Below is a small trained network, with its code and all its weights. Each question gives an input and a class and asks what happens when units are switched off, that is, made to give their printed mean instead of their output.

import numpy as np


def w(rows, s, z=0):
    codes = np.array(rows[::2]) - 128.0
    scale = np.full(codes.shape[1], s)
    scale[-1] = z or s
    return codes * scale


def f(y):
    return y / 2 * (1 + np.tanh(0.7978845608 * (y + 0.044715 * y**3)))


def log_softmax(a):
    a = a - a.max(-1, keepdims=True)
    return a - np.log(np.exp(a).sum(-1, keepdims=True))


def net(x, mask):
    res = np.array(x, float).reshape(1, 8) / 4 @ E
    y = f(res @ A[0][:, :-1].T + A[0][:, -1])
    res = res + np.where(mask, y, B[0][:, -1]) @ B[0][:, :-1]
    return log_softmax(res[-1] @ U[:, :-1].T + U[:, -1])


A, B = {}, {}
E = w([
[152,124,75,135,97,130,123,66],'x0',
[96,34,141,156,158,137,131,103],'x1',
[128,126,127,128,126,130,125,130],'x2',
[128,128,128,128,128,129,127,128],'x3',
[128,128,128,128,128,129,127,128],'x4',
[129,128,128,129,127,129,126,129],'x5',
[102,145,142,117,145,99,3,105],'x6',
[129,128,129,126,127,128,128,127],'x7',
],0.023)
A[0] = w([
[136,133,125,130,122,123,118,129,121],'n0',
[130,121,124,132,133,129,135,128,113],'n1',
[127,57,129,157,139,157,180,127,142],'n2',
[146,144,123,140,126,141,104,137,137],'n3',
[93,130,200,116,162,126,132,225,250],'n4',
[134,71,128,154,139,139,184,125,128],'n5',
[159,123,44,140,70,132,123,11,172],'n6',
[141,206,131,114,118,95,79,132,148],'n7',
[105,130,178,110,155,135,133,184,215],'n8',
[190,178,110,111,84,149,184,184,184],'n9',
[136,141,117,121,128,125,136,105,111],'n10',
[133,169,130,113,117,105,110,128,109],'n11',
[124,202,127,102,117,91,76,127,138],'n12',
[102,113,146,118,143,129,86,101,123],'n13',
[65,69,159,136,172,118,62,67,59],'n14',
[132,141,125,133,125,134,115,128,127],'n15',
[112,69,117,163,136,162,189,129,138],'n16',
[103,65,127,140,155,149,125,116,166],'n17',
[108,131,159,129,144,140,127,176,193],'n18',
[137,130,124,137,122,128,133,115,116],'n19',
[141,124,83,135,99,124,124,85,146],'n20',
[137,165,125,121,124,121,105,129,114],'n21',
[174,120,54,142,99,124,121,42,167],'n22',
[161,167,106,112,98,150,172,167,174],'n23',
[163,173,114,122,108,134,162,156,161],'n24',
],0.012,0.011)
B[0] = w([
[127,138,123,123,134,134,126,123,132],'n0',
[123,119,130,130,115,129,131,127,128],'n1',
[151,88,165,100,96,156,175,164,204],'n2',
[114,143,121,120,134,134,116,129,144],'n3',
[98,163,250,139,160,93,129,189,219],'n4',
[138,89,155,86,86,161,157,157,195],'n5',
[164,101,44,112,94,156,128,41,251],'n6',
[99,159,135,76,108,183,75,159,209],'n7',
[115,148,189,133,137,98,129,165,188],'n8',
[117,152,99,200,171,60,129,74,247],'n9',
[135,125,113,126,129,135,128,114,137],'n10',
[132,127,136,112,119,155,112,138,161],'n11',
[109,157,129,68,101,187,76,158,208],'n12',
[123,154,109,144,153,108,114,115,169],'n13',
[128,161,71,222,192,39,143,60,202],'n14',
[120,133,117,119,141,133,119,127,136],'n15',
[144,95,165,89,89,162,171,157,207],'n16',
[149,114,141,136,119,111,180,133,187],'n17',
[116,148,172,133,138,108,127,163,170],'n18',
[125,106,116,123,129,131,128,110,132],'n19',
[134,119,85,113,116,147,123,80,179],'n20',
[129,137,126,94,107,153,106,138,157],'n21',
[154,110,67,113,108,151,126,64,226],'n22',
[124,155,105,201,180,56,131,73,217],'n23',
[118,141,107,166,167,89,117,91,202],'n24',
],0.011,0.022)
U = w([
[103,172,165,232,203,21,140,137,219],'0',
[151,129,54,198,150,69,134,33,167],'1',
[134,83,210,71,101,145,181,238,144],'2',
[169,47,117,45,70,233,184,107,9],'3',
[95,179,186,23,134,168,67,229,150],'4',
[135,146,91,15,83,254,72,104,2],'5',
],0.0077,0.002)

Each question gives the input, the list of numbers given to net, and the class t.
The units are the neurons (one row each of A and B). Each row of codes is followed by its name. A weight is (code - 128) times the scale printed after its matrix; where a second scale follows, it is the last column's (A, B and U).
mask holds one flag per neuron, in row order. A switched-off neuron (its flag False) gives its mean, the last column of its row in B, instead of its output. The means were averaged over made-up inputs and are rounded, as every weight is.
A unit's drop is (log p(t) with every unit on - log p(t) with that unit switched off) / (log p(t) with every unit on - log p(t) with every unit switched off).
The circuit of an input: a set's keep is (log p(t) with only the set's units on - log p(t) with every unit switched off) / (log p(t) with every unit on - log p(t) with every unit switched off). Starting from the 12 units with the biggest drops (on a tie, the unit counted first), units are removed one at a time, each time the one whose removal leaves the highest keep (on an exact tie, the one counted first), for as long as the keep stays at least 0.8.
circuit, biggest first: the units of the circuit, biggest drop first
top k neurons: the k neurons with the biggest drops, biggest first
drop when u is switched off: that unit's drop, to one decimal
input [-6,0,5,3,0,0,2,0], class 4: circuit, biggest first : n9
input [0,-5,4,-2,6,-6,-5,3], class 0: top 2 neurons : n6; n22
input [-5,1,-8,2,7,-4,-1,-7], class 2: top 2 neurons : n14; n9
input [-7,-7,1,-8,0,-3,1,7], class 4: top 3 neurons : n7; n12; n14
input [-5,0,-3,8,-6,3,5,0], class 4: top 2 neurons : n9; n23
input [-2,0,5,5,0,-4,0,4], class 0: top 3 neurons : n12; n7; n16
input [-1,1,-3,3,-8,-2,-1,-5], class 2: top 2 neurons : n14; n9
input [-3,0,1,2,1,-1,-8,0], class 0: top 2 neurons : n9; n23
input [6,0,6,0,-5,-3,6,7], class 5: top 3 neurons : n9; n23; n12
input [7,1,2,-3,-5,6,-5,8], class 3: top 2 neurons : n14; n16
input [0,-3,-4,-3,2,2,-8,4], class 0: drop when n22 is switched off : 0.1
input [7,-4,7,1,7,-6,8,7], class 5: drop when n7 is switched off : 0.0
input [3,-5,5,0,6,-1,1,-7], class 5: drop when n14 is switched off : 0.4
input [4,1,-7,8,2,6,-3,4], class 3: circuit, biggest first : n14
